Below are the code and all the weights of a small trained network. Each question names an input and a class and asks about switching units off, where a switched-off unit gives its printed mean instead of its output.

import numpy as np


def w(rows, s, z=0):
    codes = np.array(rows[::2]) - 128.0
    scale = np.full(codes.shape[1], s)
    scale[-1] = z or s
    return codes * scale


def f(y):
    return np.maximum(y, 0)


def log_softmax(a):
    a = a - a.max(-1, keepdims=True)
    return a - np.log(np.exp(a).sum(-1, keepdims=True))


def net(x, mask):
    res = np.array(x, float).reshape(1, 3) / 4 @ E
    y = f(res @ A[0][:, :-1].T + A[0][:, -1])
    res = res + np.where(mask, y, B[0][:, -1]) @ B[0][:, :-1]
    return log_softmax(res[-1] @ U[:, :-1].T + U[:, -1])


A, B = {}, {}
E = w([
[207,99,248,94],'x0',
[181,213,124,123],'x1',
[134,116,91,15],'x2',
],0.011)
A[0] = w([
[184,103,183,118,73],'neuron 0',
[111,124,84,181,186],'neuron 1',
[138,140,201,118,132],'neuron 2',
[131,135,159,203,68],'neuron 3',
[102,154,137,164,147],'neuron 4',
[121,247,144,115,125],'neuron 5',
[52,177,103,136,196],'neuron 6',
[176,119,166,111,160],'neuron 7',
[149,188,133,113,129],'neuron 8',
[201,199,104,147,42],'neuron 9',
[98,133,52,110,88],'neuron 10',
[194,112,154,136,240],'neuron 11',
[188,78,83,84,78],'neuron 12',
[106,136,179,125,225],'neuron 13',
[152,182,134,125,51],'neuron 14',
[102,160,72,141,120],'neuron 15',
[211,125,203,128,49],'neuron 16',
[116,159,175,193,76],'neuron 17',
[102,180,111,135,84],'neuron 18',
[59,53,142,137,114],'neuron 19',
[78,114,108,157,98],'neuron 20',
[121,22,103,129,143],'neuron 21',
[108,154,58,103,252],'neuron 22',
[133,170,85,40,61],'neuron 23',
[148,124,153,255,83],'neuron 24',
[157,138,149,203,94],'neuron 25',
[147,57,79,91,69],'neuron 26',
[89,185,52,251,137],'neuron 27',
[100,171,153,81,97],'neuron 28',
[133,156,114,65,123],'neuron 29',
[49,9,168,146,97],'neuron 30',
[155,150,100,27,62],'neuron 31',
[90,133,143,46,102],'neuron 32',
[154,122,189,128,213],'neuron 33',
[86,152,79,165,115],'neuron 34',
[91,212,93,140,200],'neuron 35',
[179,197,132,106,145],'neuron 36',
],0.013,0.0036)
B[0] = w([
[123,115,118,67,199],'neuron 0',
[132,115,161,93,187],'neuron 1',
[133,105,143,38,191],'neuron 2',
[71,213,177,164,178],'neuron 3',
[117,138,153,159,162],'neuron 4',
[229,161,76,146,183],'neuron 5',
[169,86,144,72,196],'neuron 6',
[130,89,179,49,193],'neuron 7',
[205,173,125,121,165],'neuron 8',
[180,212,38,124,174],'neuron 9',
[100,56,100,101,185],'neuron 10',
[144,64,171,46,201],'neuron 11',
[59,182,136,188,168],'neuron 12',
[131,107,161,109,173],'neuron 13',
[156,193,115,99,153],'neuron 14',
[125,59,127,104,182],'neuron 15',
[104,106,120,2,220],'neuron 16',
[97,211,185,144,179],'neuron 17',
[112,110,125,91,158],'neuron 18',
[201,200,125,102,183],'neuron 19',
[146,163,137,23,168],'neuron 20',
[219,192,130,144,183],'neuron 21',
[139,68,194,92,203],'neuron 22',
[92,185,156,120,185],'neuron 23',
[114,197,150,122,211],'neuron 24',
[53,188,167,196,181],'neuron 25',
[111,194,127,122,167],'neuron 26',
[110,97,157,63,246],'neuron 27',
[128,163,135,120,149],'neuron 28',
[46,183,171,199,171],'neuron 29',
[212,220,44,107,207],'neuron 30',
[71,203,142,170,192],'neuron 31',
[86,193,179,168,175],'neuron 32',
[138,61,162,48,203],'neuron 33',
[117,128,157,68,189],'neuron 34',
[168,73,151,57,197],'neuron 35',
[157,113,106,129,184],'neuron 36',
],0.0068,0.013)
U = w([
[135,85,173,82,82],'0',
[250,193,86,121,123],'1',
[54,185,194,146,121],'2',
[163,108,171,126,255],'3',
[150,115,123,182,104],'4',
[136,117,135,168,96],'5',
],0.015,0.0083)

Each question gives the input, the list of numbers given to net, and the class t.
The units are the neurons (one row each of A and B). Each row of codes is followed by its name. A weight is (code - 128) times the scale printed after its matrix; where a second scale follows, it is the last column's (A, B and U).
mask holds one flag per neuron, in row order. A switched-off neuron (its flag False) gives its mean, the last column of its row in B, instead of its output. The means were averaged over made-up inputs and are rounded, as every weight is.
A unit's drop is (log p(t) with every unit on - log p(t) with that unit switched off) / (log p(t) with every unit on - log p(t) with every unit switched off).
The circuit of an input: a set's keep is (log p(t) with only the set's units on - log p(t) with every unit switched off) / (log p(t) with every unit on - log p(t) with every unit switched off). Starting from the 12 units with the biggest drops (on a tie, the unit counted first), units are removed one at a time, each time the one whose removal leaves the highest keep (on an exact tie, the one counted first), for as long as the keep stays at least 0.8.
units of the circuit, in order: the units of the circuit, biggest drop first
unit that matters most: the unit with the biggest drop
k most important neurons: the k neurons with the biggest drops, biggest first
drop when u is switched off: that unit's drop, to one decimal
input [-1,1,1], class 3: 2 most important neurons : neuron 30; neuron 16
input [-5,-7,-7], class 1: 3 most important neurons : neuron 30; neuron 19; neuron 21
input [4,-4,-5], class 2: units of the circuit, in order : neuron 3; neuron 25
input [1,5,-6], class 2: unit that matters most : neuron 25
input [-1,-7,7], class 1: 2 most important neurons : neuron 30; neuron 21
input [5,-1,-6], class 2: 4 most important neurons : neuron 25; neuron 3; neuron 17; neuron 24
input [-7,3,8], class 2: 2 most important neurons : neuron 31; neuron 29
input [2,-8,7], class 1: 2 most important neurons : neuron 30; neuron 21
input [7,5,-7], class 0: 3 most important neurons : neuron 16; neuron 33; neuron 11
input [-8,-5,-8], class 0: 2 most important neurons : neuron 27; neuron 6
input [-6,5,2], class 0: drop when neuron 30 is switched off : 0.1
input [4,-8,7], class 1: drop when neuron 30 is switched off : 0.3
input [3,2,-4], class 2: drop when neuron 27 is switched off : 0.2
input [8,6,-6], class 0: unit that matters most : neuron 16
